Here is a tiny trained network, its code and every weight. The questions are about switching its units off for an input and a class, where a switched-off unit gives its printed mean instead of its output.

import numpy as np


def w(rows, s, z=0):
    codes = np.array(rows[::2]) - 128.0
    scale = np.full(codes.shape[1], s)
    scale[-1] = z or s
    return codes * scale


def norm(h):
    return h / np.sqrt((h * h).mean(-1, keepdims=True) + 1e-5)


def f(y):
    return np.maximum(y, 0)


def log_softmax(a):
    a = a - a.max(-1, keepdims=True)
    return a - np.log(np.exp(a).sum(-1, keepdims=True))


def net(x, mask):
    res = np.array(x, float).reshape(1, 5) / 4 @ E
    u = 0
    for l in range(3):
        y = f(norm(res) @ A[l][:, :-1].T + A[l][:, -1])
        res = res + np.where(mask[u : u + 9], y, B[l][:, -1]) @ B[l][:, :-1]
        u += 9
    return log_softmax(norm(res)[-1] @ U[:, :-1].T + U[:, -1])


A, B = {}, {}
E = w([
[33,116,69,168,92],'x0',
[103,11,90,86,152],'x1',
[119,47,253,127,23],'x2',
[203,76,171,174,228],'x3',
[201,113,39,166,58],'x4',
],0.0016)
A[0] = w([
[102,57,105,227,67,185],'L0N1',
[57,142,101,159,121,193],'L0N2',
[187,142,162,129,147,51],'L0N3',
[49,96,135,132,171,232],'L0N4',
[174,141,152,134,197,13],'L0N5',
[151,33,107,124,254,136],'L0N6',
[91,188,161,93,70,136],'L0N7',
[146,138,69,69,147,253],'L0N8',
[194,149,176,124,143,111],'L0N9',
],0.0045,0.0014)
B[0] = w([
[104,137,167,37,158,245],'L0N1',
[85,144,194,124,33,211],'L0N2',
[69,82,88,164,26,171],'L0N3',
[255,163,118,140,93,229],'L0N4',
[14,93,96,21,21,174],'L0N5',
[93,85,44,248,186,253],'L0N6',
[118,119,50,152,207,214],'L0N7',
[45,193,79,121,187,227],'L0N8',
[147,199,22,145,218,199],'L0N9',
],0.0031,0.0024)
A[1] = w([
[91,250,118,157,121,237],'L1N1',
[96,123,161,197,117,86],'L1N2',
[125,31,130,77,70,161],'L1N3',
[182,75,170,126,188,150],'L1N4',
[98,22,120,134,110,148],'L1N5',
[196,91,3,42,127,97],'L1N6',
[252,171,134,132,89,131],'L1N7',
[86,104,96,84,178,146],'L1N8',
[121,166,139,180,162,249],'L1N9',
],0.0045,0.0012)
B[1] = w([
[204,91,139,62,108,254],'L1N1',
[160,112,131,74,159,147],'L1N2',
[52,253,138,191,128,196],'L1N3',
[90,41,102,112,130,169],'L1N4',
[63,145,190,199,128,190],'L1N5',
[175,127,181,137,137,202],'L1N6',
[225,111,82,173,101,174],'L1N7',
[138,211,108,91,167,184],'L1N8',
[109,101,191,141,136,200],'L1N9',
],0.0049,0.0036)
A[2] = w([
[228,205,158,58,105,155],'L2N1',
[120,78,178,109,136,136],'L2N2',
[94,66,192,190,179,4],'L2N3',
[112,106,59,65,59,2],'L2N4',
[83,115,212,104,42,124],'L2N5',
[143,137,77,81,116,184],'L2N6',
[116,94,115,150,182,92],'L2N7',
[108,129,112,67,109,48],'L2N8',
[2,178,145,116,155,135],'L2N9',
],0.0053,0.0012)
B[2] = w([
[120,85,183,181,123,253],'L2N1',
[124,142,165,1,118,155],'L2N2',
[42,85,121,94,54,186],'L2N3',
[102,147,27,87,7,153],'L2N4',
[132,191,116,160,206,198],'L2N5',
[68,120,84,120,89,180],'L2N6',
[146,51,58,157,118,169],'L2N7',
[116,131,18,57,121,151],'L2N8',
[174,121,141,193,90,227],'L2N9',
],0.0034,0.0041)
U = w([
[43,29,124,198,153,146],'0',
[233,107,132,168,82,212],'1',
[151,150,250,78,139,115],'2',
[141,114,13,168,236,135],'3',
[30,225,200,219,94,163],'4',
[87,192,45,55,21,157],'5',
[79,71,165,82,136,3],'6',
[147,195,125,18,213,57],'7',
],0.011,0.0038)

Each question gives the input, the list of numbers given to net, and the class t.
The units are the neurons (one row each of A and B). Each row of codes is followed by its name. A weight is (code - 128) times the scale printed after its matrix; where a second scale follows, it is the last column's (A, B and U).
mask holds one flag per neuron, layer by layer. A switched-off neuron (its flag False) gives its mean, the last column of its row in B, instead of its output. The means were averaged over made-up inputs and are rounded, as every weight is.
A unit's drop is (log p(t) with every unit on - log p(t) with that unit switched off) / (log p(t) with every unit on - log p(t) with every unit switched off).
The circuit of an input: a set's keep is (log p(t) with only the set's units on - log p(t) with every unit switched off) / (log p(t) with every unit on - log p(t) with every unit switched off). Starting from the 12 units with the biggest drops (on a tie, the unit counted first), units are removed one at a time, each time the one whose removal leaves the highest keep (on an exact tie, the one counted first), for as long as the keep stays at least 0.8.
units of the circuit, in order: the units of the circuit, biggest drop first
unit that matters most: the unit with the biggest drop
top k neurons: the k neurons with the biggest drops, biggest first
top k neurons in layer l: the k neurons of layer l with the biggest drops, biggest first
input [0,-2,8,5,-8], class 6: unit that matters most -> L1N4
input [2,-8,-5,-3,-5], class 2: units of the circuit, in order -> [L1N1; L2N1; L1N3]
input [0,-5,-8,-1,-8], class 7: top 4 neurons -> [L1N1; L1N5; L1N3; L1N6]
input [2,6,-3,-4,-7], class 5: units of the circuit, in order -> [L0N2; L0N4; L1N5]
input [-6,2,0,6,-7], class 0: units of the circuit, in order -> [L0N6; L2N3]
input [-2,-8,-6,-1,-2], class 7: units of the circuit, in order -> [L1N1; L2N9]
input [6,5,-3,-1,2], class 5: top 2 neurons -> [L0N8; L0N2]
input [4,-4,-5,-8,-7], class 5: units of the circuit, in order -> [L1N1; L1N3]
input [-1,-1,-5,-2,5], class 1: top 3 neurons -> [L1N6; L2N1; L0N5]
input [1,0,-3,-4,-5], class 5: top 3 neurons -> [L0N2; L1N6; L1N1]
input [4,-8,-7,-1,-2], class 2: top 3 neurons -> [L1N1; L1N9; L2N1]
input [4,7,-2,-1,1], class 4: top 4 neurons in layer 0 -> [L0N9; L0N2; L0N7; L0N1]
input [1,-7,-8,3,4], class 1: top 4 neurons -> [L1N1; L0N6; L2N1; L0N7]
input [7,-4,-1,-1,-3], class 5: units of the circuit, in order -> [L1N1]
input [4,-2,-6,2,-7], class 2: top 3 neurons in layer 1 -> [L1N1; L1N9; L1N4]
input [8,0,-5,-1,-8], class 5: top 2 neurons -> [L1N5; L1N6]
input [1,6,0,-5,7], class 4: top 2 neurons -> [L1N3; L1N6]
input [3,7,8,4,2], class 4: top 2 neurons in layer 1 -> [L1N3; L1N5]
input [-1,2,5,5,4], class 0: top 2 neurons -> [L1N4; L0N5]
input [6,-2,7,8,-4], class 6: unit that matters most -> L2N2
input [3,-6,-2,4,-2], class 2: top 2 neurons in layer 1 -> [L1N9; L1N1]
input [-1,-8,6,-1,-1], class 2: top 2 neurons -> [L0N4; L1N9]
input [-7,8,0,6,-5], class 0: top 2 neurons in layer 1 -> [L1N5; L1N1]
input [7,7,-6,-5,-8], class 5: top 2 neurons -> [L0N2; L0N4]
input [-7,6,-1,7,4], class 0: top 2 neurons in layer 2 -> [L2N3; L2N5]
